Here is a tiny trained network, its code and every weight. The questions are about switching its units off for an input and a class, where a switched-off unit gives its printed mean instead of its output.

import numpy as np


def w(rows, s, z=0):
    codes = np.array(rows[::2]) - 128.0
    scale = np.full(codes.shape[1], s)
    scale[-1] = z or s
    return codes * scale


def f(y):
    return y / 2 * (1 + np.tanh(0.7978845608 * (y + 0.044715 * y**3)))


def log_softmax(a):
    a = a - a.max(-1, keepdims=True)
    return a - np.log(np.exp(a).sum(-1, keepdims=True))


def net(x, mask):
    res = np.array(x, float).reshape(1, 4) / 4 @ E
    y = f(res @ A[0][:, :-1].T + A[0][:, -1])
    res = res + np.where(mask, y, B[0][:, -1]) @ B[0][:, :-1]
    return log_softmax(res[-1] @ U[:, :-1].T + U[:, -1])


A, B = {}, {}
E = w([
[133,229,83,135,78,180,182,67],'x0',
[14,185,63,181,149,89,95,27],'x1',
[81,12,146,173,202,238,165,83],'x2',
[53,74,224,133,10,164,114,83],'x3',
],0.011)
A[0] = w([
[144,142,174,127,141,142,89,96,129],'N1',
[73,168,109,176,75,113,69,92,168],'N2',
[92,83,182,112,136,171,182,120,224],'N3',
[166,163,104,106,148,54,157,124,210],'N4',
[158,130,122,147,78,249,193,132,249],'N5',
[74,72,173,153,155,176,106,133,150],'N6',
[137,77,147,164,58,168,143,110,57],'N7',
[162,126,151,49,142,94,149,167,169],'N8',
[106,56,110,144,174,163,59,130,89],'N9',
[178,176,119,140,163,187,168,148,101],'N10',
[152,139,114,124,146,78,81,148,251],'N11',
[125,99,113,125,99,132,127,135,67],'N12',
[179,168,40,140,162,120,173,72,220],'N13',
[194,77,174,100,94,73,57,156,214],'N14',
[129,151,143,111,141,102,71,196,104],'N15',
[63,171,117,145,81,113,91,72,107],'N16',
[144,152,186,94,68,170,164,117,90],'N17',
],0.012,0.0028)
B[0] = w([
[128,136,178,114,163,130,155,119,138],'N1',
[41,194,144,37,80,83,197,63,242],'N2',
[133,151,184,183,181,236,130,81,232],'N3',
[135,123,63,168,110,27,101,136,226],'N4',
[191,149,125,63,61,250,97,101,241],'N5',
[170,87,186,204,156,173,206,22,238],'N6',
[158,184,206,151,205,163,62,156,208],'N7',
[155,59,99,131,92,131,161,168,211],'N8',
[98,94,121,232,142,95,242,100,205],'N9',
[152,65,47,129,117,171,71,137,195],'N10',
[104,102,97,151,118,25,121,173,202],'N11',
[160,127,164,141,141,126,135,116,136],'N12',
[124,209,3,132,158,109,89,97,253],'N13',
[168,46,165,96,40,120,178,186,250],'N14',
[144,94,165,127,141,65,121,162,191],'N15',
[26,184,135,63,100,112,214,120,241],'N16',
[180,210,180,68,101,142,66,158,205],'N17',
],0.008,0.013)
U = w([
[1,201,131,45,89,93,182,73,166],'0',
[112,171,107,89,99,60,127,160,2],'1',
[150,156,213,90,109,212,101,139,92],'2',
[105,78,172,197,167,183,191,78,193],'3',
[159,38,140,95,87,67,147,227,205],'4',
[160,131,6,96,114,220,112,131,107],'5',
[101,177,43,164,221,44,83,153,128],'6',
],0.0091,0.0027)

Each question gives the input, the list of numbers given to net, and the class t.
The units are the neurons (one row each of A and B). Each row of codes is followed by its name. A weight is (code - 128) times the scale printed after its matrix; where a second scale follows, it is the last column's (A, B and U).
mask holds one flag per neuron, in row order. A switched-off neuron (its flag False) gives its mean, the last column of its row in B, instead of its output. The means were averaged over made-up inputs and are rounded, as every weight is.
A unit's drop is (log p(t) with every unit on - log p(t) with that unit switched off) / (log p(t) with every unit on - log p(t) with every unit switched off).
The circuit of an input: a set's keep is (log p(t) with only the set's units on - log p(t) with every unit switched off) / (log p(t) with every unit on - log p(t) with every unit switched off). Starting from the 12 units with the biggest drops (on a tie, the unit counted first), units are removed one at a time, each time the one whose removal leaves the highest keep (on an exact tie, the one counted first), for as long as the keep stays at least 0.8.
circuit, biggest first: the units of the circuit, biggest drop first
top k neurons: the k neurons with the biggest drops, biggest first
drop when u is switched off: that unit's drop, to one decimal
input [-2,-2,0,3], class 2: circuit, biggest first : [N9, N4]
input [0,-4,0,-6], class 4: circuit, biggest first : [N3]
input [6,2,6,2], class 2: circuit, biggest first : [N5, N7]
input [8,6,0,-6], class 6: top 2 neurons : [N13, N4]
input [6,-3,-8,3], class 1: circuit, biggest first : [N17, N4]
input [-1,-8,6,6], class 2: top 2 neurons : [N5, N17]
input [5,3,4,8], class 2: top 3 neurons : [N7, N5, N3]
input [1,6,7,-6], class 6: top 2 neurons : [N13, N5]
input [-5,-1,-7,8], class 4: drop when N14 is switched off : 0.3
input [8,-5,2,1], class 2: drop when N7 is switched off : 0.4
input [-3,-2,-7,-7], class 4: drop when N14 is switched off : 0.3
